Below are the code and all the weights of a small trained network. Each question names an input and a class and asks about switching units off, where a switched-off unit gives its printed mean instead of its output.

import numpy as np


def w(rows, s, z=0):
    codes = np.array(rows[::2]) - 128.0
    scale = np.full(codes.shape[1], s)
    scale[-1] = z or s
    return codes * scale


def f(y):
    return np.maximum(y, 0)


def log_softmax(a):
    a = a - a.max(-1, keepdims=True)
    return a - np.log(np.exp(a).sum(-1, keepdims=True))


def net(x, mask):
    res = np.array(x, float).reshape(1, 6) / 4 @ E
    y = f(res @ A[0][:, :-1].T + A[0][:, -1])
    res = res + np.where(mask, y, B[0][:, -1]) @ B[0][:, :-1]
    return log_softmax(res[-1] @ U[:, :-1].T + U[:, -1])


A, B = {}, {}
E = w([
[7,123,151,178,120,177,124,75,178,178,170],'x0',
[134,203,26,95,157,52,115,84,201,101,187],'x1',
[112,107,128,130,138,110,140,123,129,120,118],'x2',
[133,143,121,136,122,144,126,127,127,118,118],'x3',
[124,104,113,82,28,140,135,135,120,59,221],'x4',
[100,131,143,93,129,124,92,135,129,137,118],'x5',
],0.014)
A[0] = w([
[122,77,163,105,114,174,172,193,39,121,137,254],'N0',
[127,181,36,92,171,89,129,66,204,164,156,65],'N1',
[93,123,190,163,138,154,154,108,91,167,107,148],'N2',
[177,166,45,10,79,54,135,124,115,9,157,119],'N3',
[144,75,196,121,83,152,156,164,64,107,106,11],'N4',
[120,107,146,110,151,71,95,174,124,96,166,135],'N5',
[211,148,131,75,174,83,143,209,40,87,75,233],'N6',
[89,141,180,156,112,191,150,116,133,248,79,168],'N7',
[74,80,129,105,2,154,143,137,116,41,194,111],'N8',
[154,100,188,76,81,152,203,115,114,187,89,39],'N9',
[102,126,128,166,121,150,115,46,123,170,197,60],'N10',
[119,173,105,144,167,82,112,98,180,106,149,155],'N11',
[220,115,128,109,169,91,103,218,62,87,51,1],'N12',
[88,173,103,119,161,110,152,112,142,150,117,56],'N13',
[172,129,131,138,106,151,160,133,136,160,106,101],'N14',
],0.0085,0.0096)
B[0] = w([
[132,80,163,190,180,188,87,129,220,177,90,245],'N0',
[37,141,135,205,78,108,43,196,120,250,53,192],'N1',
[149,52,141,70,160,156,127,143,192,93,210,206],'N2',
[228,80,110,33,178,170,188,53,164,45,196,244],'N3',
[115,217,45,57,21,52,110,81,27,115,97,181],'N4',
[136,76,163,113,128,138,164,90,122,101,129,153],'N5',
[59,212,79,151,58,31,52,146,30,153,90,251],'N6',
[159,121,136,83,163,145,205,134,149,77,152,240],'N7',
[50,194,115,223,95,62,84,171,70,221,42,216],'N8',
[127,167,107,87,155,86,165,98,90,128,75,163],'N9',
[107,145,98,139,87,129,75,137,67,113,85,162],'N10',
[165,154,115,119,70,87,107,160,101,149,140,182],'N11',
[90,59,183,255,112,175,81,194,244,169,121,193],'N12',
[120,113,160,148,168,160,168,139,137,188,135,147],'N13',
[99,122,154,122,158,128,157,141,117,143,135,144],'N14',
],0.008,0.019)
U = w([
[101,115,156,191,132,135,105,161,171,208,87,107],'0',
[103,174,97,117,108,51,110,120,33,172,90,116],'1',
[191,87,137,23,174,185,187,76,174,12,202,255],'2',
],0.011,0.00067)

Each question gives the input, the list of numbers given to net, and the class t.
The units are the neurons (one row each of A and B). Each row of codes is followed by its name. A weight is (code - 128) times the scale printed after its matrix; where a second scale follows, it is the last column's (A, B and U).
mask holds one flag per neuron, in row order. A switched-off neuron (its flag False) gives its mean, the last column of its row in B, instead of its output. The means were averaged over made-up inputs and are rounded, as every weight is.
A unit's drop is (log p(t) with every unit on - log p(t) with that unit switched off) / (log p(t) with every unit on - log p(t) with every unit switched off).
most important unit: the unit with the biggest drop
k most important neurons: the k neurons with the biggest drops, biggest first
drop when u is switched off: that unit's drop, to one decimal
input [1,0,6,-3,-1,0], class 2: 2 most important neurons : N8, N6
input [6,0,4,-3,-8,1], class 2: 3 most important neurons : N7, N8, N6
input [-6,1,2,4,3,-5], class 2: most important unit : N3
input [-3,6,-4,0,2,2], class 2: 2 most important neurons : N3, N8
input [-7,-3,8,7,-3,8], class 0: 2 most important neurons : N12, N0
input [7,2,5,4,4,3], class 1: 3 most important neurons : N0, N12, N10
input [0,1,0,-1,-8,4], class 1: 3 most important neurons : N0, N12, N3
input [-6,-1,4,8,-3,0], class 0: 2 most important neurons : N12, N4
input [-3,7,1,2,5,1], class 2: drop when N12 is switched off : 0.0
input [-5,2,-1,7,5,7], class 2: drop when N3 is switched off : 3.7
input [-3,2,3,5,3,0], class 2: drop when N1 is switched off : 0.1
